Below are the code and all the weights of a small trained network. Each question names an input and a target symbol and asks about switching units off, where a switched-off unit gives its printed mean instead of its output.

import numpy as np


def w(rows, s, z=0):
    codes = np.array(rows[::2]) - 128.0
    scale = np.full(codes.shape[1], s)
    scale[-1] = z or s
    return codes * scale


def norm(h):
    return h / np.sqrt((h * h).mean(-1, keepdims=True) + 1e-5)


def f(y):
    return np.maximum(y, 0)


def softmax(a):
    e = np.exp(a - a.max(-1, keepdims=True))
    return e / e.sum(-1, keepdims=True)


def log_softmax(a):
    a = a - a.max(-1, keepdims=True)
    return a - np.log(np.exp(a).sum(-1, keepdims=True))


def net(x, mask):
    ids = ['αγεηθπστφ'.index(c) for c in x.split()]
    T = len(ids)
    res = E[ids] + P[:T]
    u = 0
    for l in range(3):
        r = norm(res)
        for j in range(3):
            rows = slice(3 * j, 3 * j + 3)
            q, k, v = (r @ M[l][rows].T for M in (Q, K, V))
            z = softmax(np.where(np.tri(T) > 0, q @ k.T / 3**0.5, -1e9)) @ v
            o = O[l][rows]
            res = res + np.where(mask[u + j], z, o[:, -1]) @ o[:, :-1]
        u += 3
        y = f(norm(res) @ A[l][:, :-1].T + A[l][:, -1])
        res = res + np.where(mask[u : u + 8], y, B[l][:, -1]) @ B[l][:, :-1]
        u += 8
    return log_softmax(norm(res)[-1] @ U[:, :-1].T + U[:, -1])


Q, K, V, O, A, B = {}, {}, {}, {}, {}, {}
E = w([
[94,100,253,52],'α',
[151,116,156,189],'γ',
[47,186,169,170],'ε',
[191,234,71,165],'η',
[61,135,89,130],'θ',
[128,150,77,75],'π',
[79,201,110,103],'σ',
[174,138,107,77],'τ',
[123,201,150,179],'φ',
],0.024)
P = w([
[187,233,210,1],'0',
[186,205,220,57],'1',
[169,173,224,84],'2',
[158,148,214,100],'3',
[135,135,203,106],'4',
[120,122,194,118],'5',
[109,116,177,119],'6',
[99,109,166,125],'7',
[89,107,153,133],'8',
[83,101,141,131],'9',
],0.0064)
Q[0] = w([
[218,21,139,127],'L0H0',
[54,32,134,123],'L0H0',
[102,110,197,188],'L0H0',
[60,139,95,186],'L0H1',
[177,186,162,124],'L0H1',
[237,108,34,78],'L0H1',
[108,180,161,221],'L0H2',
[77,248,161,128],'L0H2',
[103,72,145,108],'L0H2',
],0.011)
K[0] = w([
[173,7,133,80],'L0H0',
[50,18,113,119],'L0H0',
[127,129,222,139],'L0H0',
[105,147,165,102],'L0H1',
[135,174,156,168],'L0H1',
[152,161,53,154],'L0H1',
[118,165,155,186],'L0H2',
[69,207,106,117],'L0H2',
[107,92,175,94],'L0H2',
],0.011)
V[0] = w([
[116,112,254,16],'L0H0',
[165,51,104,143],'L0H0',
[206,107,43,89],'L0H0',
[74,86,226,34],'L0H1',
[112,162,102,157],'L0H1',
[124,163,68,158],'L0H1',
[115,49,124,150],'L0H2',
[48,180,82,132],'L0H2',
[130,173,95,78],'L0H2',
],0.0092)
O[0] = w([
[38,162,80,116,86],'L0H0',
[111,188,151,150,31],'L0H0',
[66,124,174,137,110],'L0H0',
[254,89,120,158,59],'L0H1',
[79,129,99,143,167],'L0H1',
[26,107,124,179,162],'L0H1',
[114,190,147,149,3],'L0H2',
[215,106,176,162,175],'L0H2',
[138,109,156,143,186],'L0H2',
],0.0083,0.0069)
A[0] = w([
[131,157,79,177,134],'L0N0',
[109,116,74,115,90],'L0N1',
[134,77,127,74,164],'L0N2',
[158,148,88,74,1],'L0N3',
[139,151,189,162,180],'L0N4',
[136,139,99,249,104],'L0N5',
[88,96,216,141,199],'L0N6',
[180,150,103,66,107],'L0N7',
],0.014,0.0064)
B[0] = w([
[89,147,225,115,210],'L0N0',
[198,101,142,141,141],'L0N1',
[88,132,64,180,169],'L0N2',
[2,174,110,74,135],'L0N3',
[94,171,101,143,236],'L0N4',
[13,184,144,62,255],'L0N5',
[224,185,120,135,191],'L0N6',
[166,170,140,185,168],'L0N7',
],0.0095,0.0089)
Q[1] = w([
[113,199,90,147],'L1H0',
[160,106,154,134],'L1H0',
[180,102,70,84],'L1H0',
[117,105,249,101],'L1H1',
[61,125,164,75],'L1H1',
[112,160,183,159],'L1H1',
[93,91,130,186],'L1H2',
[112,103,149,115],'L1H2',
[122,144,158,135],'L1H2',
],0.019)
K[1] = w([
[246,85,156,39],'L1H0',
[67,153,129,216],'L1H0',
[120,157,41,159],'L1H0',
[197,60,168,30],'L1H1',
[162,149,213,100],'L1H1',
[204,167,102,77],'L1H1',
[133,147,89,172],'L1H2',
[153,106,152,139],'L1H2',
[96,157,130,176],'L1H2',
],0.013)
V[1] = w([
[205,123,73,23],'L1H0',
[94,198,67,161],'L1H0',
[153,176,54,124],'L1H0',
[134,132,102,134],'L1H1',
[111,152,116,254],'L1H1',
[72,193,82,164],'L1H1',
[49,80,121,57],'L1H2',
[161,195,128,61],'L1H2',
[87,105,22,129],'L1H2',
],0.0082)
O[1] = w([
[65,193,214,145,104],'L1H0',
[105,3,156,112,254],'L1H0',
[146,38,91,203,202],'L1H0',
[134,151,108,136,128],'L1H1',
[70,151,74,177,168],'L1H1',
[74,73,74,203,250],'L1H1',
[160,168,124,227,78],'L1H2',
[184,138,52,201,236],'L1H2',
[121,127,234,154,91],'L1H2',
],0.0051,0.0063)
A[1] = w([
[129,160,195,184,182],'L1N0',
[115,96,218,70,6],'L1N1',
[87,94,116,95,151],'L1N2',
[139,131,71,133,114],'L1N3',
[101,131,117,131,137],'L1N4',
[145,150,153,166,104],'L1N5',
[153,77,128,3,25],'L1N6',
[219,147,132,195,2],'L1N7',
],0.016,0.0051)
B[1] = w([
[188,124,98,123,254],'L1N0',
[189,153,60,15,134],'L1N1',
[152,197,154,129,172],'L1N2',
[168,104,136,124,181],'L1N3',
[104,126,92,142,210],'L1N4',
[175,129,117,138,162],'L1N5',
[97,104,251,111,144],'L1N6',
[73,126,175,185,156],'L1N7',
],0.015,0.0069)
Q[2] = w([
[142,5,112,184],'L2H0',
[125,42,196,157],'L2H0',
[187,133,62,61],'L2H0',
[47,66,121,100],'L2H1',
[69,121,122,130],'L2H1',
[163,154,125,109],'L2H1',
[88,206,112,165],'L2H2',
[158,223,69,241],'L2H2',
[73,54,124,151],'L2H2',
],0.015)
K[2] = w([
[185,57,76,104],'L2H0',
[165,7,167,78],'L2H0',
[72,226,57,209],'L2H0',
[107,214,114,221],'L2H1',
[126,144,89,191],'L2H1',
[125,86,106,93],'L2H1',
[143,116,191,24],'L2H2',
[221,145,196,104],'L2H2',
[105,65,109,140],'L2H2',
],0.014)
V[2] = w([
[125,126,69,3],'L2H0',
[72,66,210,147],'L2H0',
[119,191,106,70],'L2H0',
[162,164,176,69],'L2H1',
[95,204,137,77],'L2H1',
[2,126,98,109],'L2H1',
[109,148,81,124],'L2H2',
[130,31,117,69],'L2H2',
[94,123,170,182],'L2H2',
],0.0077)
O[2] = w([
[173,154,217,254,101],'L2H0',
[186,189,58,154,24],'L2H0',
[223,33,102,141,183],'L2H0',
[44,244,81,76,69],'L2H1',
[114,124,223,108,126],'L2H1',
[151,179,152,99,123],'L2H1',
[192,32,167,116,177],'L2H2',
[138,219,194,130,2],'L2H2',
[141,157,29,108,112],'L2H2',
],0.0045,0.0065)
A[2] = w([
[253,12,124,163,20],'L2N0',
[205,98,114,152,123],'L2N1',
[209,66,86,80,107],'L2N2',
[140,101,148,71,80],'L2N3',
[103,163,206,107,159],'L2N4',
[196,118,171,112,210],'L2N5',
[171,125,71,196,159],'L2N6',
[165,158,81,43,3],'L2N7',
],0.015,0.0046)
B[2] = w([
[190,181,15,100,215],'L2N0',
[104,216,7,118,185],'L2N1',
[252,176,45,191,176],'L2N2',
[154,245,145,184,133],'L2N3',
[175,38,95,149,154],'L2N4',
[27,75,131,106,147],'L2N5',
[129,2,185,106,248],'L2N6',
[58,65,91,88,133],'L2N7',
],0.0098,0.013)
U = w([
[166,120,183,68,202],'α',
[98,109,99,6,3],'γ',
[139,126,147,150,91],'ε',
[145,190,162,95,223],'η',
[181,119,53,111,118],'θ',
[102,38,137,103,158],'π',
[136,123,138,146,70],'σ',
[43,146,93,136,107],'τ',
[150,138,159,170,125],'φ',
],0.014,0.0047)

Each question gives the input, a string of symbols that net reads in full, and the target symbol t.
The units are the heads (3 rows each of Q, K, V and O) and the neurons (one row each of A and B). Each row of codes is followed by its name. A weight is (code - 128) times the scale printed after its matrix; where a second scale follows, it is the last column's (O, A, B and U).
mask holds one flag per unit, layer by layer, with each layer's heads first. A switched-off unit (its flag False) gives its mean, the last column of its rows in O or B, instead of its output. The means were averaged over made-up inputs and are rounded, as every weight is.
A unit's drop is (log p(t) with every unit on - log p(t) with that unit switched off) / (log p(t) with every unit on - log p(t) with every unit switched off).
The circuit of an input: a set's keep is (log p(t) with only the set's units on - log p(t) with every unit switched off) / (log p(t) with every unit on - log p(t) with every unit switched off). Starting from the 12 units with the biggest drops (on a tie, the unit counted first), units are removed one at a time, each time the one whose removal leaves the highest keep (on an exact tie, the one counted first), for as long as the keep stays at least 0.8.
units of the circuit, in order: the units of the circuit, biggest drop first
top k neurons: the k neurons with the biggest drops, biggest first
top k neurons in layer l: the k neurons of layer l with the biggest drops, biggest first
which heads matter: for each layer, one digit per head in row order, 1 if its drop is at least 0.15 and else 0, layers parted by /
drop of u: that unit's drop, to one decimal
input τ τ σ φ φ θ σ φ, target τ: top 2 neurons : [L0N5; L0N7]
input θ ε η π η θ τ π, target π: units of the circuit, in order : [L2N0; L2N1]
input φ γ η φ η α γ τ, target τ: units of the circuit, in order : [L0H1; L2N6; L2N0; L0H0]
input τ γ η η η τ, target π: top 3 neurons : [L1N0; L0N5; L2N0]
input η γ φ ε φ η η γ ε, target π: top 3 neurons : [L0N5; L0N6; L2N0]
input θ γ θ, target π: units of the circuit, in order : [L0H2; L2N0]
input γ φ η γ η γ γ γ ε ε, target π: top 2 neurons in layer 0 : [L0N6; L0N5]
input η γ τ γ γ γ η η θ τ, target π: units of the circuit, in order : [L0H1; L2N0]
input η η τ θ φ τ ε η σ σ, target π: top 2 neurons : [L0N6; L0N3]
input θ φ η ε, target θ: top 2 neurons in layer 0 : [L0N6; L0N2]
input α θ φ γ γ γ γ γ, target γ: top 3 neurons in layer 1 : [L1N1; L1N0; L1N7]
input θ σ η π φ α ε α π, target π: which heads matter : 000 / 100 / 001
input γ φ γ η η τ γ, target τ: top 2 neurons in layer 0 : [L0N5; L0N7]
input α η η θ φ φ τ η φ, target φ: which heads matter : 110 / 010 / 011
input φ γ φ η φ, target τ: which heads matter : 100 / 000 / 000
input γ φ γ, target π: top 2 neurons in layer 2 : [L2N0; L2N1]
input φ τ σ γ η α θ γ η φ, target φ: which heads matter : 010 / 000 / 001
input α η γ η η, target η: which heads matter : 010 / 110 / 000
input η φ γ σ α γ, target γ: which heads matter : 111 / 010 / 000
input η η γ φ θ ε η φ, target π: which heads matter : 011 / 000 / 000
input η η σ η η θ η, target τ: top 2 neurons : [L0N5; L2N6]
input φ θ α η η γ γ η τ, target τ: which heads matter : 010 / 100 / 000
input η η η, target τ: top 3 neurons : [L2N6; L0N6; L2N0]
input φ η θ φ, target π: which heads matter : 100 / 000 / 000
input φ σ τ η η γ η γ α, target α: top 2 neurons : [L1N6; L1N1]
input η η ε, target θ: top neuron : [L0N6]
input π η π η γ γ σ η γ, target τ: top 2 neurons in layer 0 : [L0N5; L0N2]
input γ π η η γ γ α, target α: drop of L0H0 : 0.1
input π η η, target π: drop of L0H1 : 0.7
input η π η, target π: drop of L2N0 : 0.1
